Below is a small trained network, with its code and all its weights. Each question gives an input and a class and asks what happens when units are switched off, that is, made to give their printed mean instead of their output.

import numpy as np


def w(rows, s, z=0):
    codes = np.array(rows[::2]) - 128.0
    scale = np.full(codes.shape[1], s)
    scale[-1] = z or s
    return codes * scale


def f(y):
    return np.maximum(y, 0)


def log_softmax(a):
    a = a - a.max(-1, keepdims=True)
    return a - np.log(np.exp(a).sum(-1, keepdims=True))


def net(x, mask):
    res = np.array(x, float).reshape(1, 4) / 4 @ E
    y = f(res @ A[0][:, :-1].T + A[0][:, -1])
    res = res + np.where(mask, y, B[0][:, -1]) @ B[0][:, :-1]
    return log_softmax(res[-1] @ U[:, :-1].T + U[:, -1])


A, B = {}, {}
E = w([
[129,123,128,126,130],'x0',
[157,223,91,57,152],'x1',
[245,138,153,163,118],'x2',
[141,106,57,113,51],'x3',
],0.011)
A[0] = w([
[138,112,71,99,29,170],'N1',
[65,175,126,90,234,128],'N2',
[68,189,139,71,220,128],'N3',
[87,197,131,87,191,127],'N4',
[166,89,117,188,43,112],'N5',
[150,126,241,212,211,24],'N6',
[129,133,223,143,178,125],'N7',
[166,182,57,75,119,108],'N8',
[189,104,100,174,67,105],'N9',
[210,229,48,61,122,2],'N10',
[184,137,176,141,172,113],'N11',
[2,70,61,124,87,52],'N12',
[74,215,141,72,244,118],'N13',
[175,183,85,82,123,161],'N14',
[142,124,213,176,195,212],'N15',
[183,82,130,187,57,97],'N16',
[24,83,72,116,108,87],'N17',
[234,176,165,152,169,21],'N18',
[196,71,141,189,59,97],'N19',
[198,102,123,162,57,108],'N20',
[97,194,147,65,188,122],'N21',
[199,150,141,152,132,184],'N22',
[127,73,147,181,81,169],'N23',
[55,58,195,192,139,54],'N24',
[117,122,30,72,40,59],'N25',
[72,68,190,178,121,106],'N26',
[42,100,106,84,93,153],'N27',
[49,93,91,113,124,172],'N28',
],0.0061,0.0062)
B[0] = w([
[149,98,163,132,111,241],'N1',
[67,122,127,91,101,218],'N2',
[65,116,132,93,101,223],'N3',
[73,116,135,94,107,203],'N4',
[108,105,147,99,92,205],'N5',
[210,58,201,195,100,183],'N6',
[184,139,122,194,161,192],'N7',
[163,142,118,178,161,193],'N8',
[98,103,148,82,82,191],'N9',
[254,71,188,236,112,188],'N10',
[145,138,113,145,156,174],'N11',
[205,87,182,201,117,219],'N12',
[76,121,137,93,102,233],'N13',
[116,162,93,148,171,212],'N14',
[110,178,69,151,189,254],'N15',
[87,105,143,80,76,200],'N16',
[185,116,155,182,131,211],'N17',
[75,226,24,153,240,170],'N18',
[95,112,140,94,92,210],'N19',
[96,104,145,86,86,196],'N20',
[86,121,137,96,103,203],'N21',
[137,88,165,124,96,215],'N22',
[132,96,167,110,96,229],'N23',
[99,205,52,148,206,195],'N24',
[146,186,75,195,215,195],'N25',
[138,172,89,165,181,204],'N26',
[161,145,111,182,168,231],'N27',
[146,149,109,168,169,236],'N28',
],0.0093,0.0056)
U = w([
[113,205,23,143,174,95],'0',
[200,95,189,167,111,248],'1',
[70,105,161,2,63,40],'2',
],0.013,0.0013)

Each question gives the input, the list of numbers given to net, and the class t.
The units are the neurons (one row each of A and B). Each row of codes is followed by its name. A weight is (code - 128) times the scale printed after its matrix; where a second scale follows, it is the last column's (A, B and U).
mask holds one flag per neuron, in row order. A switched-off neuron (its flag False) gives its mean, the last column of its row in B, instead of its output. The means were averaged over made-up inputs and are rounded, as every weight is.
A unit's drop is (log p(t) with every unit on - log p(t) with that unit switched off) / (log p(t) with every unit on - log p(t) with every unit switched off).
The circuit of an input: a set's keep is (log p(t) with only the set's units on - log p(t) with every unit switched off) / (log p(t) with every unit on - log p(t) with every unit switched off). Starting from the 12 units with the biggest drops (on a tie, the unit counted first), units are removed one at a time, each time the one whose removal leaves the highest keep (on an exact tie, the one counted first), for as long as the keep stays at least 0.8.
units of the circuit, in order: the units of the circuit, biggest drop first
most important unit: the unit with the biggest drop
top k neurons: the k neurons with the biggest drops, biggest first
drop when u is switched off: that unit's drop, to one decimal
input [-2,6,1,8], class 1: units of the circuit, in order : [N10]
input [7,-3,-1,-6], class 0: top 2 neurons : [N15, N24]
input [-8,8,7,4], class 1: top 3 neurons : [N10, N22, N15]
input [-4,-7,-3,-2], class 0: top 2 neurons : [N24, N26]
input [-7,3,1,6], class 1: top 2 neurons : [N10, N15]
input [-3,7,1,2], class 1: top 4 neurons : [N10, N15, N24, N18]
input [2,-8,0,-5], class 0: top 3 neurons : [N24, N15, N26]
input [-5,-5,-2,-7], class 0: top 2 neurons : [N24, N15]
input [-4,0,-8,8], class 1: top 2 neurons : [N12, N17]
input [-7,6,0,-7], class 2: top 2 neurons : [N13, N3]
input [6,1,3,-3], class 0: drop when N10 is switched off : 0.2
input [8,4,2,7], class 1: drop when N18 is switched off : 0.1
input [-1,-7,-3,-4], class 0: drop when N15 is switched off : 0.1
input [-2,-2,-6,7], class 1: most important unit : N12
input [-2,2,-1,-1], class 2: drop when N19 is switched off : -0.1
